What each symbol does to the points:
ω: mav->bak, gor->mab, niz->fim, puz->dat, vis->kog, ged->geg, guv->mup, mup->dov, lut->guv, tiz->vid, vil->fuz, rud->fum, kis->kan, bop->vis, vid->vil, mas->puf, fuz->rud, gil->voz, teg->fel, kes->nek, sug->zir, fum->pev, zer->puz, kog->kuz, bal->gil, geg->tuk, bak->teg, nek->ros, bof->lut, ros->zit, pev->lep, pib->ged, kuz->niz, rav->sug, fel->gor, puf->tep, lor->sak, lep->mas, tal->kis, mab->lil, tuk->bal, kan->mav, sif->sas, lil->lor, dab->naz, zit->dab, zap->zer, sak->kes, dat->vug, zir->naf, naf->bop, sas->zap, fim->sif, vug->pib, naz->tiz, tep->kap, dov->rav, kap->bof, voz->tal
β: mav->nek, gor->naz, niz->ged, puz->tal, vis->dat, ged->bak, guv->kuz, mup->niz, lut->kog, tiz->tep, vil->bof, rud->guv, kis->sak, bop->puz, vid->kap, mas->sug, fuz->lut, gil->mab, teg->zit, kes->rud, sug->sas, fum->mup, zer->voz, kog->vug, bal->gor, geg->teg, bak->ros, nek->fum, bof->vis, ros->pev, pev->dov, pib->mav, kuz->pib, rav->sif, fel->dab, puf->zir, lor->vil, lep->rav, tal->lor, mab->tiz, tuk->fel, kan->kes, sif->tuk, lil->vid, dab->mas, zit->lep, zap->gil, sak->fuz, dat->kis, zir->zap, naf->zer, sas->bal, fim->geg, vug->kan, naz->puf, tep->naf, dov->fim, kap->bop, voz->lil
θ: mav->pib, gor->bal, niz->mup, puz->bop, vis->bof, ged->niz, guv->rud, mup->fum, lut->fuz, tiz->mab, vil->lor, rud->kes, kis->dat, bop->kap, vid->lil, mas->dab, fuz->sak, gil->zap, teg->geg, kes->kan, sug->mas, fum->nek, zer->naf, kog->lut, bal->sas, geg->fim, bak->ged, nek->mav, bof->vil, ros->bak, pev->ros, pib->kuz, kuz->guv, rav->lep, fel->tuk, puf->naz, lor->tal, lep->zit, tal->puz, mab->gil, tuk->sif, kan->vug, sif->rav, lil->voz, dab->fel, zit->teg, zap->zir, sak->kis, dat->vis, zir->puf, naf->tep, sas->sug, fim->dov, vug->kog, naz->gor, tep->tiz, dov->pev, kap->vid, voz->zer
ε: mav->niz, gor->zap, niz->pev, puz->bof, vis->fuz, ged->dov, guv->nek, mup->ros, lut->kes, tiz->voz, vil->kis, rud->mav, kis->kog, bop->vil, vid->tal, mas->gor, fuz->kan, gil->naf, teg->sif, kes->pib, sug->naz, fum->bak, zer->kap, kog->rud, bal->zir, geg->rav, bak->fim, nek->ged, bof->sak, ros->geg, pev->teg, pib->mup, kuz->fum, rav->dab, fel->sas, puf->mab, lor->dat, lep->fel, tal->vis, mab->zer, tuk->sug, kan->kuz, sif->mas, lil->puz, dab->bal, zit->tuk, zap->tep, sak->vug, dat->lut, zir->tiz, naf->vid, sas->puf, fim->lep, vug->guv, naz->gil, tep->lil, dov->zit, kap->lor, voz->bop

The rows follow the links: the fewer symbols apart two points are, the more alike their rows tend to be.

Each row is also shifted at random along 3 hidden directions that mean nothing.

Name the point of each row.
317,342,-495,-241,156,5,86,58,62,345,167,-119,317,-467,-319,353,-292,-236,140,201,55,105,192,34,438,-137,440,-119,152,297
point: lor
-84,-511,424,46,-73,-277,-313,-136,-299,-278,-520,-150,75,30,436,243,-68,-205,-440,-229,387,-351,-193,-10,25,6,-425,-15,83,-16
point: niz
609,17,-36,103,-206,207,-25,142,164,-361,553,301,-516,135,-208,-61,129,332,96,-52,-305,-12,-54,-11,-633,142,-560,353,-18,-392
point: puf
714,270,-366,-158,-176,-90,78,390,-128,166,690,32,-163,-343,-441,143,-329,-313,241,524,35,-273,196,126,348,219,-167,-142,21,-107
point: vid
814,166,-393,61,28,7,41,43,220,22,545,418,-68,57,-382,-118,192,125,36,-171,-320,208,-107,-117,-382,-140,126,273,-53,217
point: mab
-174,182,125,-365,301,-278,-198,-83,-92,-21,-389,-351,516,-459,390,397,-188,-121,90,163,314,144,-173,-8,723,-37,460,-165,70,132
point: kan
242,-385,500,496,-45,780,323,177,-334,-408,-197,-183,-637,439,319,-82,47,286,-285,-454,34,61,73,23,-665,186,-416,136,-215,-516
point: lep
-379,96,-1,-232,107,71,-183,-376,-2,-558,-170,-407,570,-401,259,551,-173,-19,-247,59,273,209,-8,9,45,-122,235,80,27,173
point: vug
-250,367,-342,-271,83,-152,327,821,-37,555,767,96,194,-356,-695,-300,-108,-161,298,321,-327,283,-337,20,460,172,782,-94,-465,529
point: lil
-159,-219,433,151,-101,158,63,-90,-357,-590,-326,-495,40,78,628,58,-145,-83,-359,73,446,-251,-153,-7,-188,164,-186,-84,-153,-93
point: fum
15,103,221,-170,44,-176,-61,-248,-75,-38,-504,-392,435,-108,704,6,-188,-139,55,306,426,-154,-52,29,495,-74,290,-402,55,-32
point: guv
441,206,-562,-195,-239,-554,-165,39,404,593,598,550,-49,-43,-530,-229,133,-145,374,328,-295,-244,99,-36,235,-93,-120,-77,180,179
point: naf
-1205,-572,280,72,100,-449,-414,144,25,379,-133,469,-239,169,-458,-98,445,185,-164,-634,-564,242,-276,-44,114,26,-337,323,123,141
point: rav
1242,388,-472,249,-298,616,431,12,110,-187,591,-62,-283,76,0,-163,-301,-42,192,435,53,-201,360,10,-626,92,-47,-53,-114,-287
point: zer
371,311,-464,-333,97,-239,-8,267,-28,350,399,-28,175,-522,-464,482,-350,-325,83,220,-16,38,100,68,517,80,317,-75,106,208
point: puz
-27,372,35,-193,42,242,80,174,-206,-221,23,-619,280,-449,220,392,-538,-88,159,505,386,102,116,116,500,271,389,-197,-119,-72
point: fuz
-776,-257,191,13,-270,-229,-189,-437,-74,-493,-343,-235,265,165,468,-60,-67,-168,-219,151,277,-373,-90,-20,-153,-35,-217,-155,-42,22
point: mav
-281,159,-98,-166,51,359,-74,-402,-57,-691,-22,-493,391,-298,220,569,-387,20,-202,149,393,116,65,30,-239,-57,166,5,40,43
point: kog
741,432,-347,-143,250,210,194,341,-135,257,273,-227,287,-525,-251,422,-442,-296,168,218,177,253,156,36,452,55,578,-146,-93,175
point: tal
564,-17,92,183,-225,-20,-50,-26,218,96,238,431,-633,383,-158,-378,196,299,373,27,-282,-164,138,43,-288,108,-611,215,33,-550
point: bal
-291,-528,409,125,129,-310,-185,-110,-201,188,-655,-18,52,247,384,-54,233,-79,-368,-468,94,-125,-94,-29,131,-158,-11,-109,120,159
point: ros
-849,-582,312,56,52,-414,-374,-202,-129,-66,-514,34,262,70,210,31,252,-175,-595,-481,46,-126,-359,-85,39,-152,-78,30,29,300
point: ged

Complete each set of four: the symbols that take the first to the second take the third to the fourth, perhaps in another order.
Answer with the point's name.
-812,138,111,-305,326,-103,35,-183,95,9,-451,-401,769,-154,395,-67,42,61,-24,85,166,360,-396,-89,427,-160,956,-241,-202,559
: 46,-515,416,209,-71,104,-99,-132,-346,-578,-502,-323,-43,121,579,188,-120,-130,-487,-221,451,-283,-93,42,-253,25,-372,35,46,-74
:: 152,199,-248,-274,237,-679,-262,456,194,589,531,599,20,-168,-693,-169,425,101,269,-252,-536,268,-463,-41,455,8,326,226,-147,457
: vid

369,129,139,37,-29,-109,-6,439,64,177,472,336,-484,124,-292,-364,196,342,370,-51,-355,113,-280,10,18,306,-202,246,-199,-275
: 1000,191,-111,-113,204,-307,-65,455,-4,406,438,397,-191,-178,-323,-52,123,8,346,-109,-306,146,-320,16,425,169,184,121,-159,17
:: -117,461,-475,-245,143,145,200,-79,87,241,96,-158,476,-307,-178,174,-248,-123,163,343,102,247,321,-45,235,-207,723,-244,46,308
: sak

-303,402,-587,-91,24,590,365,-415,166,-246,150,-292,508,-189,-144,199,-129,-85,-42,257,78,347,395,-87,-493,-396,530,-30,39,350
: -111,136,144,-292,254,-222,-190,-297,-49,-95,-461,-377,506,-279,492,384,-161,-95,31,214,414,-16,-108,48,458,-166,387,-255,100,89
:: -23,116,150,-26,-9,-19,92,427,112,289,350,343,-392,195,-310,-507,317,330,317,-94,-469,270,-332,32,-22,290,44,191,-295,-110
: zer

-476,327,-230,-294,-102,208,7,-221,45,-310,189,-387,320,-303,-39,320,-453,-110,63,546,319,-28,307,31,59,19,18,-93,64,-1
: -474,-152,172,-132,-308,-466,-362,-602,73,-226,-387,-71,243,70,519,36,-57,-202,-96,390,387,-575,106,91,78,-114,-451,-158,218,-138
:: -1035,225,-648,-229,-217,262,-16,-600,411,-322,219,-140,530,-141,-273,163,-103,-39,-69,400,-20,142,413,-79,-415,-380,205,-22,204,344
: guv

486,269,-477,-13,-46,357,200,243,-49,-207,631,-134,87,-400,-434,386,-366,-121,-94,167,89,111,209,58,-168,28,130,86,-73,167
: -850,195,2,-520,309,-407,-234,68,-84,43,-95,-314,591,-563,12,397,-155,-67,107,228,135,276,-262,43,893,87,585,-98,-46,351
:: 430,231,-470,-154,-75,-549,-80,41,414,541,433,526,89,-39,-574,-298,228,-93,312,143,-358,-33,21,-34,204,-162,90,-22,107,302
: bof

-298,-538,378,161,88,-231,-199,-136,-243,-226,-517,-135,141,97,390,117,93,-98,-488,-395,232,-191,-261,-68,-32,-47,-153,-21,53,123
: -676,-424,419,166,188,3,-34,393,-214,253,-219,172,-352,150,-207,-163,342,184,-177,-656,-380,301,-310,-24,93,145,-75,263,-134,-3
:: -70,-400,458,116,150,-253,-292,210,-127,320,-244,330,-562,144,-200,111,267,78,-57,-545,-271,80,-74,34,211,145,-493,186,163,-283
: puf

0,272,-615,-274,43,-111,-187,-248,183,205,261,189,419,-424,-480,428,-207,-258,20,194,-15,81,350,34,154,-307,246,-36,317,363
: 362,246,-488,-175,175,137,139,116,16,77,277,-40,344,-486,-388,439,-297,-267,9,124,22,197,195,19,155,-103,460,-42,37,336
:: -1177,-595,157,146,19,-322,-126,-339,118,287,-541,286,119,471,-1,-312,479,-79,-393,-469,-163,-120,-55,-144,-203,-345,-153,14,187,268
: pev

353,-31,-132,47,-296,-33,-160,9,253,-196,628,406,-491,104,-393,-70,239,354,57,-140,-447,40,-83,-9,-496,98,-624,466,27,-215
: 638,428,-372,37,105,299,525,438,109,307,456,37,93,37,-257,-524,8,35,307,182,-181,173,-115,-40,-19,-5,763,-99,-469,227
:: 368,-251,745,237,155,282,298,375,-637,-398,-528,-690,-40,-18,810,80,-278,-54,-275,-67,624,-133,-402,76,229,380,275,-302,-401,-207
: fim

-524,203,-16,-227,165,281,47,-165,-93,-474,-71,-507,517,-407,165,434,-350,52,-163,186,274,303,-106,-34,174,-21,416,-15,-166,212
: -787,-263,345,-52,-139,-233,-107,-159,-157,-368,-345,-330,248,41,439,-72,-21,-119,-269,142,284,-234,-291,-23,39,108,-89,-105,-42,147
:: -717,-403,473,352,10,402,187,268,-221,34,-213,-9,-369,431,62,-345,273,206,-230,-503,-220,192,-171,-22,-336,152,-117,172,-237,-124
: sas

-1096,-85,311,-207,2,-384,-81,-142,-36,37,-409,-284,561,9,340,-286,40,-118,-51,270,186,-69,-328,-33,395,-39,353,-257,-117,360
: -622,81,174,-138,192,55,98,-311,-20,-174,-523,-509,643,41,561,-135,50,13,-99,204,329,120,-215,-45,151,-124,629,-222,-206,279
:: 1206,216,-419,-17,-167,-410,-192,-64,275,299,418,503,-200,-62,-322,-43,99,-84,263,108,-201,-252,202,6,120,-90,-286,58,248,-131
: gil

-832,-290,226,-125,-200,-386,-252,-341,-111,-301,-280,-191,269,46,356,-54,-78,-145,-270,149,257,-407,-188,-28,30,-24,-338,-53,85,75
: 95,-392,559,322,197,100,161,154,-293,217,-723,-161,-132,368,628,-270,70,-91,-167,-376,242,-157,-96,-85,139,-1,232,-311,-12,-104
:: -647,-44,87,-144,-89,-151,-82,-510,99,-301,-449,-246,419,69,510,-70,-4,-98,-142,261,293,-205,-28,4,25,-198,87,-159,44,83
: ged

91,34,105,179,31,183,146,127,237,164,137,310,-415,484,-120,-532,401,480,260,-211,-386,210,-96,-60,-372,85,-32,231,-144,-254
: 995,293,-217,59,213,191,248,482,87,168,408,228,-92,-27,-229,-223,116,162,146,-129,-251,285,-229,-76,-56,39,554,156,-248,152
:: 191,5,303,152,288,53,199,310,83,569,-204,261,-376,317,-10,-490,399,336,349,-446,-392,394,-165,7,115,78,350,36,-208,-142
: zap

-67,106,226,-132,11,-175,-70,-358,-127,-189,-512,-430,403,-52,626,30,-148,-143,37,295,482,-203,11,-1,346,-106,216,-357,98,-59
: -127,75,293,7,-16,158,174,-285,-116,-307,-568,-565,338,115,742,-100,-124,-94,-11,390,444,-117,-88,36,57,-31,330,-280,-108,-90
:: -663,-358,508,263,114,32,256,409,-244,400,-417,-11,-208,354,176,-535,190,13,-35,-303,-116,-14,-212,63,250,193,136,-215,-163,-13
: teg

339,-379,469,250,63,147,-148,86,-105,-17,-221,179,-643,254,62,61,168,223,-90,-567,-104,56,105,42,-256,151,-597,280,97,-422
: -124,9,155,15,169,-242,-25,219,203,648,-55,509,-362,308,-260,-529,548,302,370,-268,-507,297,-123,-29,188,36,98,98,-15,-84
:: -487,-190,100,130,283,-50,-82,97,266,396,-216,502,-202,371,-300,-403,587,358,19,-724,-606,509,-183,-82,-163,-135,99,301,-19,254
: gor

776,175,-1,183,-27,522,212,349,60,-399,591,104,-393,77,-204,-154,157,393,32,-224,-237,282,-255,-45,-616,191,-33,364,-339,-149
: -407,183,-884,-36,-303,66,56,-388,539,-100,786,470,198,174,-671,-291,255,31,-63,163,-459,-37,117,-118,-820,-362,-214,254,87,513
:: -109,254,-123,-139,-41,465,64,-235,-129,-707,-56,-583,272,-346,280,556,-461,-10,-137,317,467,97,176,3,-140,68,90,0,-66,-88
: kuz

-157,-483,339,307,-25,-15,-9,-215,-196,81,-653,-13,-41,392,418,-174,196,-127,-364,-367,104,-258,43,-58,-182,-217,-238,-161,148,-69
: -214,-89,-48,146,-69,-9,-90,-145,383,187,145,464,-378,436,-283,-452,475,357,212,-190,-455,26,1,-53,-396,-47,-357,241,65,-121
:: -193,-257,371,91,326,-238,-182,240,-20,551,-217,463,-256,194,-178,-238,512,269,96,-639,-410,288,-259,26,263,-12,72,204,24,-10
: tep

202,82,140,68,-55,115,48,220,171,175,275,364,-474,354,-175,-499,267,364,420,-43,-399,71,-90,-53,-220,128,-243,149,-118,-273
: 67,252,-492,-137,111,168,284,283,-61,-87,545,-72,186,-450,-568,316,-251,-163,-70,150,-99,229,33,-18,-63,66,410,77,-143,454
:: -102,360,-260,-304,-171,-26,-18,-172,-34,-25,56,-327,229,-326,32,316,-454,-250,334,672,292,-166,397,114,439,83,-41,-282,238,-172
: niz

-157,-434,531,149,-92,-376,-118,233,-173,543,-507,134,-451,310,188,-250,122,-213,93,-72,48,-432,105,66,419,199,-493,-272,156,-361
: 592,-328,379,176,70,-89,-209,117,-98,234,-265,297,-619,197,82,104,204,198,6,-539,-156,27,135,28,-47,97,-615,142,219,-474
:: 173,367,-568,-189,-210,301,121,-575,263,-248,129,-145,235,-126,-56,364,-321,-193,92,545,269,-119,733,29,-234,-283,-146,-134,356,-128
: kog

